Below is a small trained network, with its code and all its weights. Each question gives an input and a class and asks what happens when units are switched off, that is, made to give their printed mean instead of their output.

import numpy as np


def w(rows, s, z=0):
    codes = np.array(rows[::2]) - 128.0
    scale = np.full(codes.shape[1], s)
    scale[-1] = z or s
    return codes * scale


def norm(h):
    return h / np.sqrt((h * h).mean(-1, keepdims=True) + 1e-5)


def f(y):
    return np.maximum(y, 0)


def log_softmax(a):
    a = a - a.max(-1, keepdims=True)
    return a - np.log(np.exp(a).sum(-1, keepdims=True))


def net(x, mask):
    res = np.array(x, float).reshape(1, 2) / 4 @ E
    u = 0
    for l in range(3):
        y = f(norm(res) @ A[l][:, :-1].T + A[l][:, -1])
        res = res + np.where(mask[u : u + 5], y, B[l][:, -1]) @ B[l][:, :-1]
        u += 5
    return log_softmax(norm(res)[-1] @ U[:, :-1].T + U[:, -1])


A, B = {}, {}
E = w([
[70,74,200,118,127,103,132,31,151,41],'x0',
[94,83,175,124,40,2,113,117,46,171],'x1',
],0.0051)
A[0] = w([
[148,153,72,168,19,57,128,70,146,148,254],'L0N1',
[83,118,194,125,164,250,103,169,189,181,151],'L0N2',
[109,58,172,54,35,134,139,118,131,224,11],'L0N3',
[40,57,156,164,85,190,172,1,217,135,69],'L0N4',
[216,143,55,140,191,148,100,146,38,108,251],'L0N5',
],0.0032,0.00097)
B[0] = w([
[90,137,108,131,154,215,164,34,116,110,221],'L0N1',
[60,49,122,133,53,45,84,126,118,143,228],'L0N2',
[212,114,27,77,137,192,106,178,177,99,202],'L0N3',
[106,190,127,116,116,117,162,110,82,141,253],'L0N4',
[74,174,162,179,125,3,182,68,126,122,249],'L0N5',
],0.0049,0.0031)
A[1] = w([
[152,151,154,155,218,201,109,151,255,104,64],'L1N1',
[106,109,134,121,60,82,188,92,90,186,61],'L1N2',
[97,132,125,168,177,65,92,91,163,154,9],'L1N3',
[52,159,132,110,110,121,132,93,126,136,44],'L1N4',
[150,26,234,78,83,106,55,195,45,187,43],'L1N5',
],0.0049,0.0012)
B[1] = w([
[106,15,106,149,75,66,3,158,98,160,232],'L1N1',
[137,80,101,126,148,156,93,135,148,95,253],'L1N2',
[125,138,121,59,97,183,135,101,146,49,163],'L1N3',
[189,133,29,156,133,148,164,199,166,162,202],'L1N4',
[75,102,123,208,177,169,11,209,222,133,187],'L1N5',
],0.0062,0.0042)
A[2] = w([
[117,99,198,58,133,122,210,37,186,28,48],'L2N1',
[86,134,191,72,190,134,201,64,141,67,57],'L2N2',
[215,103,59,62,93,146,181,104,134,162,2],'L2N3',
[94,234,125,193,127,132,134,192,69,216,111],'L2N4',
[175,253,112,87,141,93,177,224,13,191,96],'L2N5',
],0.0047,0.00084)
B[2] = w([
[173,207,195,114,141,143,138,118,37,196,253],'L2N1',
[169,129,169,131,77,111,102,98,59,164,196],'L2N2',
[139,201,66,67,107,144,144,134,185,92,193],'L2N3',
[125,114,205,82,108,128,108,3,58,45,241],'L2N4',
[129,146,230,120,130,140,197,77,49,168,230],'L2N5',
],0.0067,0.0036)
U = w([
[86,10,83,173,114,136,5,150,155,116,224],'0',
[153,188,220,105,103,147,126,42,1,144,197],'1',
[151,228,40,53,103,181,186,140,205,60,176],'2',
[144,144,179,144,194,109,173,167,209,139,31],'3',
[100,148,156,164,173,141,180,168,169,134,3],'4',
[131,145,162,147,133,131,178,186,172,126,28],'5',
],0.0084,0.0027)

Each question gives the input, the list of numbers given to net, and the class t.
The units are the neurons (one row each of A and B). Each row of codes is followed by its name. A weight is (code - 128) times the scale printed after its matrix; where a second scale follows, it is the last column's (A, B and U).
mask holds one flag per neuron, layer by layer. A switched-off neuron (its flag False) gives its mean, the last column of its row in B, instead of its output. The means were averaged over made-up inputs and are rounded, as every weight is.
A unit's drop is (log p(t) with every unit on - log p(t) with that unit switched off) / (log p(t) with every unit on - log p(t) with every unit switched off).
The circuit of an input: a set's keep is (log p(t) with only the set's units on - log p(t) with every unit switched off) / (log p(t) with every unit on - log p(t) with every unit switched off). Starting from the 12 units with the biggest drops (on a tie, the unit counted first), units are removed one at a time, each time the one whose removal leaves the highest keep (on an exact tie, the one counted first), for as long as the keep stays at least 0.8.
circuit, biggest first: the units of the circuit, biggest drop first
k most important neurons: the k neurons with the biggest drops, biggest first
top k neurons in layer l: the k neurons of layer l with the biggest drops, biggest first
drop when u is switched off: that unit's drop, to one decimal
input [-4,-7], class 0: circuit, biggest first	[L1N1]
input [3,0], class 2: 3 most important neurons	[L1N4 L0N4 L0N5]
input [-4,-4], class 0: 3 most important neurons	[L0N4 L1N1 L2N1]
input [-2,-1], class 2: 3 most important neurons	[L1N1 L1N3 L1N5]
input [-8,-7], class 1: top 3 neurons in layer 1	[L1N2 L1N5 L1N4]
input [-2,3], class 2: 2 most important neurons	[L0N1 L0N2]
input [-2,-3], class 2: 2 most important neurons	[L0N5 L0N2]
input [-3,-3], class 2: 2 most important neurons	[L0N5 L1N3]
input [-3,0], class 2: 4 most important neurons	[L0N5 L1N3 L1N2 L0N4]
input [-7,-6], class 1: top 2 neurons in layer 1	[L1N2 L1N5]
input [-2,1], class 2: drop when L0N3 is switched off	0.0
input [-6,-7], class 0: drop when L0N4 is switched off	0.1
input [4,-8], class 0: drop when L1N1 is switched off	2.5
input [-4,5], class 0: circuit, biggest first	[L1N5]
input [-5,-5], class 0: 2 most important neurons	[L1N1 L0N4]
